Here is a tiny trained network, its code and every weight. The questions are about switching its units off for an input and a target symbol, where a switched-off unit gives its printed mean instead of its output.

import numpy as np


def w(rows, s, z=0):
    codes = np.array(rows[::2]) - 128.0
    scale = np.full(codes.shape[1], s)
    scale[-1] = z or s
    return codes * scale


def f(y):
    return np.maximum(y, 0)


def softmax(a):
    e = np.exp(a - a.max(-1, keepdims=True))
    return e / e.sum(-1, keepdims=True)


def log_softmax(a):
    a = a - a.max(-1, keepdims=True)
    return a - np.log(np.exp(a).sum(-1, keepdims=True))


def net(x, mask):
    ids = ['αδεζηθλμπστψω'.index(c) for c in x.split()]
    T = len(ids)
    res = E[ids] + P[:T]
    r = res
    for j in range(2):
        rows = slice(4 * j, 4 * j + 4)
        q, k, v = (r @ M[0][rows].T for M in (Q, K, V))
        z = softmax(np.where(np.tri(T) > 0, q @ k.T / 4**0.5, -1e9)) @ v
        o = O[0][rows]
        res = res + np.where(mask[j], z, o[:, -1]) @ o[:, :-1]
    y = f(res @ A[0][:, :-1].T + A[0][:, -1])
    res = res + np.where(mask[2:6], y, B[0][:, -1]) @ B[0][:, :-1]
    return log_softmax(res[-1] @ U[:, :-1].T + U[:, -1])


Q, K, V, O, A, B = {}, {}, {}, {}, {}, {}
E = w([
[151,192,157,83,136,183,188],'α',
[137,112,125,7,60,67,172],'δ',
[167,153,208,116,182,103,185],'ε',
[113,85,47,154,106,120,107],'ζ',
[151,139,139,78,233,176,67],'η',
[85,63,161,191,148,89,154],'θ',
[126,141,129,154,85,92,205],'λ',
[144,151,56,88,63,152,112],'μ',
[159,171,146,172,175,156,129],'π',
[101,76,122,94,177,174,105],'σ',
[1,48,113,133,176,74,28],'τ',
[166,153,87,125,197,215,74],'ψ',
[44,105,172,153,158,148,50],'ω',
],0.0081)
P = w([
[2,219,116,128,116,149,148],'0',
[128,52,147,24,142,193,100],'1',
[172,132,105,202,101,76,88],'2',
[68,109,62,25,191,65,184],'3',
[132,73,146,92,118,166,155],'4',
[194,131,120,176,128,64,65],'5',
[51,120,65,25,211,69,183],'6',
[120,87,167,127,110,153,173],'7',
[180,143,112,165,152,76,72],'8',
],0.0093)
Q[0] = w([
[62,171,64,50,199,107,153],'head 1',
[170,105,133,196,125,95,127],'head 1',
[163,127,175,128,112,176,83],'head 1',
[59,121,62,137,123,140,156],'head 1',
[254,161,138,188,129,135,114],'head 2',
[174,189,81,120,119,119,133],'head 2',
[63,131,144,105,232,100,147],'head 2',
[188,98,178,168,84,172,101],'head 2',
],0.01)
K[0] = w([
[11,220,169,126,128,180,115],'head 1',
[207,116,157,155,141,94,131],'head 1',
[146,54,83,80,167,126,147],'head 1',
[61,180,66,165,51,104,113],'head 1',
[254,139,132,147,184,107,112],'head 2',
[176,180,92,210,115,72,95],'head 2',
[27,186,176,130,164,195,152],'head 2',
[255,21,126,77,195,93,144],'head 2',
],0.0098)
V[0] = w([
[192,229,161,170,135,180,91],'head 1',
[131,61,52,23,100,196,112],'head 1',
[145,96,91,31,184,254,59],'head 1',
[144,156,68,40,77,225,140],'head 1',
[121,92,111,230,206,100,8],'head 2',
[119,62,17,204,74,44,11],'head 2',
[92,154,54,179,17,84,165],'head 2',
[123,203,116,229,147,160,80],'head 2',
],0.0085)
O[0] = w([
[228,118,161,51,217,87,78,63],'head 1',
[91,141,42,42,8,139,157,143],'head 1',
[162,131,45,44,93,167,141,82],'head 1',
[128,144,104,2,52,124,69,196],'head 1',
[157,110,11,170,201,140,200,21],'head 2',
[72,101,10,168,118,68,192,83],'head 2',
[41,162,107,163,123,53,74,253],'head 2',
[173,181,26,122,243,114,67,139],'head 2',
],0.0092,0.0032)
A[0] = w([
[137,72,244,58,100,203,109,157],'neuron 1',
[217,171,99,153,231,126,114,198],'neuron 2',
[108,2,104,158,107,190,201,252],'neuron 3',
[201,102,173,141,200,161,96,76],'neuron 4',
],0.0072,0.004)
B[0] = w([
[66,93,60,180,132,232,146,255],'neuron 1',
[222,140,153,95,213,129,210,173],'neuron 2',
[122,1,222,84,118,198,56,193],'neuron 3',
[98,48,209,118,86,130,201,153],'neuron 4',
],0.007,0.0097)
U = w([
[112,61,142,89,124,195,55,131],'α',
[80,106,160,130,69,148,135,112],'δ',
[115,75,229,163,119,131,189,86],'ε',
[56,210,22,131,129,86,169,111],'ζ',
[165,142,73,110,161,165,162,84],'η',
[128,158,125,225,131,87,189,202],'θ',
[89,145,196,146,166,70,2,110],'λ',
[145,154,142,47,45,22,84,134],'μ',
[201,121,199,109,140,81,170,129],'π',
[170,248,105,132,71,142,169,254],'σ',
[93,62,58,182,173,121,154,86],'τ',
[183,135,104,63,149,125,106,98],'ψ',
[148,183,90,159,185,150,182,109],'ω',
],0.0071,0.006)

Each question gives the input, a string of symbols that net reads in full, and the target symbol t.
The units are the heads (4 rows each of Q, K, V and O) and the neurons (one row each of A and B). Each row of codes is followed by its name. A weight is (code - 128) times the scale printed after its matrix; where a second scale follows, it is the last column's (O, A, B and U).
mask holds one flag per unit, heads first, then neurons. A switched-off unit (its flag False) gives its mean, the last column of its rows in O or B, instead of its output. The means were averaged over made-up inputs and are rounded, as every weight is.
A unit's drop is (log p(t) with every unit on - log p(t) with that unit switched off) / (log p(t) with every unit on - log p(t) with every unit switched off).
The circuit of an input: a set's keep is (log p(t) with only the set's units on - log p(t) with every unit switched off) / (log p(t) with every unit on - log p(t) with every unit switched off). Starting from all 6 units, units are removed one at a time, each time the one whose removal leaves the highest keep (on an exact tie, the one counted first), for as long as the keep stays at least 0.8.
circuit, biggest first: the units of the circuit, biggest drop first
top k neurons: the k neurons with the biggest drops, biggest first
which heads matter: for each layer, one digit per head in row order, 1 if its drop is at least 0.15 and else 0, layers parted by /
input ψ μ λ ζ λ λ θ, target ψ: which heads matter : 11
input λ π α λ ψ λ π, target λ: circuit, biggest first : head 2; head 1
input ζ θ λ λ τ λ μ, target ζ: which heads matter : 01
input ζ α ω λ λ μ ζ, target ζ: which heads matter : 01
input λ λ θ α, target λ: which heads matter : 11
input λ η δ, target μ: circuit, biggest first : neuron 1; head 1
input α ζ λ ζ α λ ζ, target α: circuit, biggest first : head 2; neuron 1
input ε σ ε λ ζ π σ, target ε: circuit, biggest first : head 1; neuron 4; head 2
input δ η α ψ, target δ: circuit, biggest first : head 2; neuron 1; head 1
input ε ζ μ α, target ε: top 2 neurons : neuron 4; neuron 1
input δ ζ λ π, target δ: top neuron : neuron 1
input ζ ζ ζ, target τ: which heads matter : 01
input λ τ ζ ε ζ μ μ, target λ: circuit, biggest first : head 1; head 2
input τ μ ψ, target η: top neuron : neuron 2
input θ μ ψ ζ λ ε, target π: which heads matter : 10
input ζ λ ε ζ μ λ α, target ζ: which heads matter : 01
input λ σ λ ζ λ λ, target θ: which heads matter : 11
input τ λ α λ ζ η μ, target τ: which heads matter : 11
input μ λ θ, target ε: circuit, biggest first : head 1; neuron 3; head 2
input π λ θ μ λ θ α, target π: which heads matter : 11
input ε λ λ μ, target ε: circuit, biggest first : head 1; head 2; neuron 4
